Below are the code and all the weights of a small trained network. Each question names an input and a target symbol and asks about switching units off, where a switched-off unit gives its printed mean instead of its output.

import numpy as np


def w(rows, s, z=0):
    codes = np.array(rows[::2]) - 128.0
    scale = np.full(codes.shape[1], s)
    scale[-1] = z or s
    return codes * scale


def norm(h):
    return h / np.sqrt((h * h).mean(-1, keepdims=True) + 1e-5)


def f(y):
    return y / 2 * (1 + np.tanh(0.7978845608 * (y + 0.044715 * y**3)))


def softmax(a):
    e = np.exp(a - a.max(-1, keepdims=True))
    return e / e.sum(-1, keepdims=True)


def log_softmax(a):
    a = a - a.max(-1, keepdims=True)
    return a - np.log(np.exp(a).sum(-1, keepdims=True))


def net(x, mask):
    ids = ['αγδεζθλμπστφψω'.index(c) for c in x.split()]
    T = len(ids)
    res = E[ids] + P[:T]
    r = norm(res)
    for j in range(3):
        rows = slice(2 * j, 2 * j + 2)
        q, k, v = (r @ M[0][rows].T for M in (Q, K, V))
        z = softmax(np.where(np.tri(T) > 0, q @ k.T / 2**0.5, -1e9)) @ v
        o = O[0][rows]
        res = res + np.where(mask[j], z, o[:, -1]) @ o[:, :-1]
    y = f(norm(res) @ A[0][:, :-1].T + A[0][:, -1])
    res = res + np.where(mask[3:19], y, B[0][:, -1]) @ B[0][:, :-1]
    return log_softmax(norm(res)[-1] @ U[:, :-1].T + U[:, -1])


Q, K, V, O, A, B = {}, {}, {}, {}, {}, {}
E = w([
[190,149,40,74],'α',
[190,143,27,73],'γ',
[77,113,193,151],'δ',
[57,131,163,197],'ε',
[63,118,183,171],'ζ',
[139,213,61,239],'θ',
[54,109,253,139],'λ',
[86,133,143,208],'μ',
[71,109,204,153],'π',
[191,180,182,183],'σ',
[190,152,34,85],'τ',
[191,148,38,93],'φ',
[54,75,106,137],'ψ',
[133,32,168,36],'ω',
],0.0047)
P = w([
[138,249,92,2],'0',
[98,202,99,75],'1',
[106,179,100,83],'2',
[100,161,113,111],'3',
[101,140,119,135],'4',
[108,122,119,155],'5',
[117,101,115,172],'6',
[132,71,94,200],'7',
[137,56,98,214],'8',
[135,53,124,222],'9',
],0.0026)
Q[0] = w([
[67,78,177,161],'h0',
[24,60,204,181],'h0',
[121,160,131,110],'h1',
[135,86,142,154],'h1',
[230,253,85,109],'h2',
[120,169,82,123],'h2',
],0.012)
K[0] = w([
[150,70,135,158],'h0',
[143,2,130,177],'h0',
[183,148,130,86],'h1',
[139,132,175,145],'h1',
[82,224,114,98],'h2',
[124,173,172,19],'h2',
],0.0092)
V[0] = w([
[113,40,40,37],'h0',
[180,90,191,89],'h0',
[139,53,120,185],'h1',
[168,243,67,81],'h1',
[230,205,118,184],'h2',
[199,113,254,38],'h2',
],0.0043)
O[0] = w([
[226,32,41,60,138],'h0',
[186,101,209,245,60],'h0',
[107,197,175,119,76],'h1',
[145,62,162,167,141],'h1',
[64,219,174,202,5],'h2',
[164,3,210,249,64],'h2',
],0.0032,0.0029)
A[0] = w([
[130,89,99,174,216],'n0',
[119,255,155,110,178],'n1',
[189,77,83,123,102],'n2',
[120,105,190,141,243],'n3',
[240,103,78,59,139],'n4',
[160,29,111,150,65],'n5',
[105,127,60,121,88],'n6',
[101,93,76,148,250],'n7',
[157,103,98,100,118],'n8',
[117,131,82,156,209],'n9',
[204,223,115,126,10],'n10',
[151,158,175,98,163],'n11',
[101,183,163,170,184],'n12',
[150,154,167,176,47],'n13',
[153,158,85,118,97],'n14',
[113,200,116,155,153],'n15',
],0.0066,0.0011)
B[0] = w([
[162,145,147,78,165],'n0',
[232,148,121,95,163],'n1',
[165,187,162,163,187],'n2',
[149,156,31,143,154],'n3',
[120,192,142,253,252],'n4',
[213,141,172,84,168],'n5',
[48,74,174,92,203],'n6',
[143,129,144,64,220],'n7',
[126,160,198,161,170],'n8',
[97,128,219,45,180],'n9',
[152,87,43,109,130],'n10',
[96,127,29,92,113],'n11',
[216,168,114,186,161],'n12',
[92,147,166,143,112],'n13',
[75,60,154,164,155],'n14',
[221,118,200,103,156],'n15',
],0.0035,0.003)
U = w([
[71,104,226,199,122],'α',
[130,148,91,158,92],'γ',
[144,105,75,143,17],'δ',
[25,64,98,3,253],'ε',
[114,59,14,212,94],'ζ',
[154,134,187,191,109],'θ',
[228,2,209,92,199],'λ',
[100,138,136,173,103],'μ',
[102,120,85,201,150],'π',
[155,188,204,112,106],'σ',
[194,130,18,110,89],'τ',
[124,197,85,67,66],'φ',
[111,176,78,89,55],'ψ',
[83,162,154,169,91],'ω',
],0.0089,0.0045)

Each question gives the input, a string of symbols that net reads in full, and the target symbol t.
The units are the heads (2 rows each of Q, K, V and O) and the neurons (one row each of A and B). Each row of codes is followed by its name. A weight is (code - 128) times the scale printed after its matrix; where a second scale follows, it is the last column's (O, A, B and U).
mask holds one flag per unit, heads first, then neurons. A switched-off unit (its flag False) gives its mean, the last column of its rows in O or B, instead of its output. The means were averaged over made-up inputs and are rounded, as every weight is.
A unit's drop is (log p(t) with every unit on - log p(t) with that unit switched off) / (log p(t) with every unit on - log p(t) with every unit switched off).
The circuit of an input: a set's keep is (log p(t) with only the set's units on - log p(t) with every unit switched off) / (log p(t) with every unit on - log p(t) with every unit switched off). Starting from the 12 units with the biggest drops (on a tie, the unit counted first), units are removed one at a time, each time the one whose removal leaves the highest keep (on an exact tie, the one counted first), for as long as the keep stays at least 0.8.
circuit, biggest first: the units of the circuit, biggest drop first
unit that matters most: the unit with the biggest drop
top k neurons: the k neurons with the biggest drops, biggest first
which heads matter: for each layer, one digit per head in row order, 1 if its drop is at least 0.15 and else 0, layers parted by /
input ε δ δ ζ μ φ ψ λ ζ μ, target σ: circuit, biggest first => h1; n15; h2; n4
input ω ψ π, target λ: circuit, biggest first => h2; h0
input ω μ ψ, target λ: circuit, biggest first => h2; n5
input μ δ τ θ φ, target ε: unit that matters most => h0
input ω π μ, target λ: circuit, biggest first => n4; h2
input θ φ δ λ μ ω ζ ε, target λ: which heads matter => 101
input δ δ μ θ λ ω δ, target λ: which heads matter => 000
input ψ ψ μ λ τ τ ψ φ ψ μ, target ε: circuit, biggest first => h2; n4
input ψ λ ω α ψ δ σ ζ ω ε, target λ: which heads matter => 100
input δ ω α ζ, target λ: which heads matter => 001
input ψ δ ψ π ω ψ ζ, target λ: circuit, biggest first => h2; n5
input φ θ θ δ ζ μ ψ λ μ, target ε: top 2 neurons => n4; n2
input ψ δ θ π δ π ζ μ ψ, target ε: which heads matter => 000
input δ ε ψ α θ τ ψ ω μ, target λ: unit that matters most => h0
input ψ ψ σ ψ θ ψ λ ζ, target ε: circuit, biggest first => n4; h2
input τ ψ ω ζ ψ π, target ε: which heads matter => 010
input τ ε ω, target λ: which heads matter => 001
input μ σ δ σ λ ω γ, target ε: which heads matter => 100
input ζ ω ψ ψ ε ψ σ ω λ, target λ: circuit, biggest first => h0; n5
input λ θ φ ψ λ π ζ ψ δ λ, target ε: which heads matter => 001
input π ω δ, target λ: circuit, biggest first => h2
input λ π ψ ε δ ψ ψ δ, target ε: which heads matter => 000
input σ ψ δ δ ω λ ω τ, target λ: which heads matter => 101
